Here is a tiny trained network, its code and every weight. The questions are about switching its units off for an input and a class, where a switched-off unit gives its printed mean instead of its output.

import numpy as np


def w(rows, s, z=0):
    codes = np.array(rows[::2]) - 128.0
    scale = np.full(codes.shape[1], s)
    scale[-1] = z or s
    return codes * scale


def f(y):
    return np.maximum(y, 0)


def log_softmax(a):
    a = a - a.max(-1, keepdims=True)
    return a - np.log(np.exp(a).sum(-1, keepdims=True))


def net(x, mask):
    res = np.array(x, float).reshape(1, 3) / 4 @ E
    y = f(res @ A[0][:, :-1].T + A[0][:, -1])
    res = res + np.where(mask, y, B[0][:, -1]) @ B[0][:, :-1]
    return log_softmax(res[-1] @ U[:, :-1].T + U[:, -1])


A, B = {}, {}
E = w([
[144,219,204,113,122,116,133],'x0',
[59,92,142,88,104,151,201],'x1',
[96,197,77,166,4,166,127],'x2',
],0.014)
A[0] = w([
[190,140,111,126,135,145,116,126],'n1',
[89,136,134,80,133,187,234,152],'n2',
[171,163,203,72,95,140,113,216],'n3',
[109,166,155,48,138,22,106,79],'n4',
[174,216,203,137,86,76,144,87],'n5',
[229,56,194,136,176,115,143,3],'n6',
[190,170,80,229,187,26,131,145],'n7',
[223,53,97,82,208,54,112,112],'n8',
[106,84,141,34,79,173,228,116],'n9',
[182,148,127,50,202,18,89,71],'n10',
[161,161,78,164,143,92,6,120],'n11',
[106,118,128,2,196,116,140,189],'n12',
[81,23,8,177,144,110,154,52],'n13',
[45,68,98,239,159,133,74,98],'n14',
[82,185,236,98,115,123,111,106],'n15',
[166,170,104,194,75,107,200,31],'n16',
[126,213,157,139,46,209,113,70],'n17',
[177,243,245,120,113,71,156,63],'n18',
[157,140,133,148,127,72,96,162],'n19',
[148,70,8,229,177,67,113,102],'n20',
[71,184,23,241,82,145,141,52],'n21',
[207,147,131,215,57,157,61,129],'n22',
[104,139,197,138,108,72,123,194],'n23',
],0.0081,0.0023)
B[0] = w([
[44,132,174,163,168,89,104,161],'n1',
[60,177,140,146,80,70,127,197],'n2',
[139,80,96,145,99,95,74,200],'n3',
[182,85,97,50,129,138,66,180],'n4',
[156,91,127,137,67,158,69,218],'n5',
[162,185,156,37,142,162,139,218],'n6',
[56,195,177,154,57,94,174,217],'n7',
[170,164,142,135,169,131,180,252],'n8',
[101,160,248,199,44,59,180,208],'n9',
[154,179,124,115,131,126,177,232],'n10',
[101,97,254,184,68,85,163,219],'n11',
[132,186,76,122,203,97,166,212],'n12',
[114,98,160,118,126,205,91,213],'n13',
[77,119,121,71,161,182,33,178],'n14',
[142,99,130,105,120,143,72,203],'n15',
[119,153,95,73,153,131,155,174],'n16',
[202,98,136,60,207,152,152,220],'n17',
[130,76,177,114,106,177,78,250],'n18',
[61,145,109,186,92,108,122,176],'n19',
[85,108,188,87,67,158,93,213],'n20',
[171,168,57,76,199,182,187,223],'n21',
[162,141,128,184,78,111,237,212],'n22',
[133,28,156,148,199,126,96,174],'n23',
],0.0064,0.012)
U = w([
[233,232,70,33,175,160,218,78],'0',
[68,219,168,167,79,24,154,75],'1',
[164,38,122,64,132,203,2,66],'2',
[140,177,91,142,146,79,116,252],'3',
],0.0084,0.004)

Each question gives the input, the list of numbers given to net, and the class t.
The units are the neurons (one row each of A and B). Each row of codes is followed by its name. A weight is (code - 128) times the scale printed after its matrix; where a second scale follows, it is the last column's (A, B and U).
mask holds one flag per neuron, in row order. A switched-off neuron (its flag False) gives its mean, the last column of its row in B, instead of its output. The means were averaged over made-up inputs and are rounded, as every weight is.
A unit's drop is (log p(t) with every unit on - log p(t) with that unit switched off) / (log p(t) with every unit on - log p(t) with every unit switched off).
The circuit of an input: a set's keep is (log p(t) with only the set's units on - log p(t) with every unit switched off) / (log p(t) with every unit on - log p(t) with every unit switched off). Starting from the 12 units with the biggest drops (on a tie, the unit counted first), units are removed one at a time, each time the one whose removal leaves the highest keep (on an exact tie, the one counted first), for as long as the keep stays at least 0.8.
units of the circuit, in order: the units of the circuit, biggest drop first
k most important neurons: the k neurons with the biggest drops, biggest first
drop when u is switched off: that unit's drop, to one decimal
input [-3,6,-6], class 0: units of the circuit, in order	[n12]
input [-5,-7,-5], class 1: 2 most important neurons	[n7 n11]
input [0,-4,5], class 0: 2 most important neurons	[n21 n17]
input [-5,3,-5], class 0: 4 most important neurons	[n12 n8 n18 n5]
input [8,-7,-2], class 2: 3 most important neurons	[n18 n5 n4]
input [-4,-8,8], class 0: 3 most important neurons	[n21 n17 n9]
input [7,-7,-3], class 1: 3 most important neurons	[n7 n11 n10]
input [6,-1,-5], class 2: 2 most important neurons	[n18 n21]
input [-5,-7,5], class 1: 4 most important neurons	[n11 n22 n7 n20]
input [-5,5,-5], class 0: 2 most important neurons	[n12 n11]
input [-5,-4,-5], class 0: 2 most important neurons	[n8 n6]
input [8,7,-1], class 2: 2 most important neurons	[n18 n15]
input [8,-7,6], class 2: 3 most important neurons	[n18 n17 n5]
input [-3,8,-4], class 1: units of the circuit, in order	[n9]
input [1,-1,1], class 3: drop when n12 is switched off	-0.1
input [1,-4,6], class 0: drop when n17 is switched off	0.1
input [0,-7,-5], class 1: drop when n17 is switched off	0.1
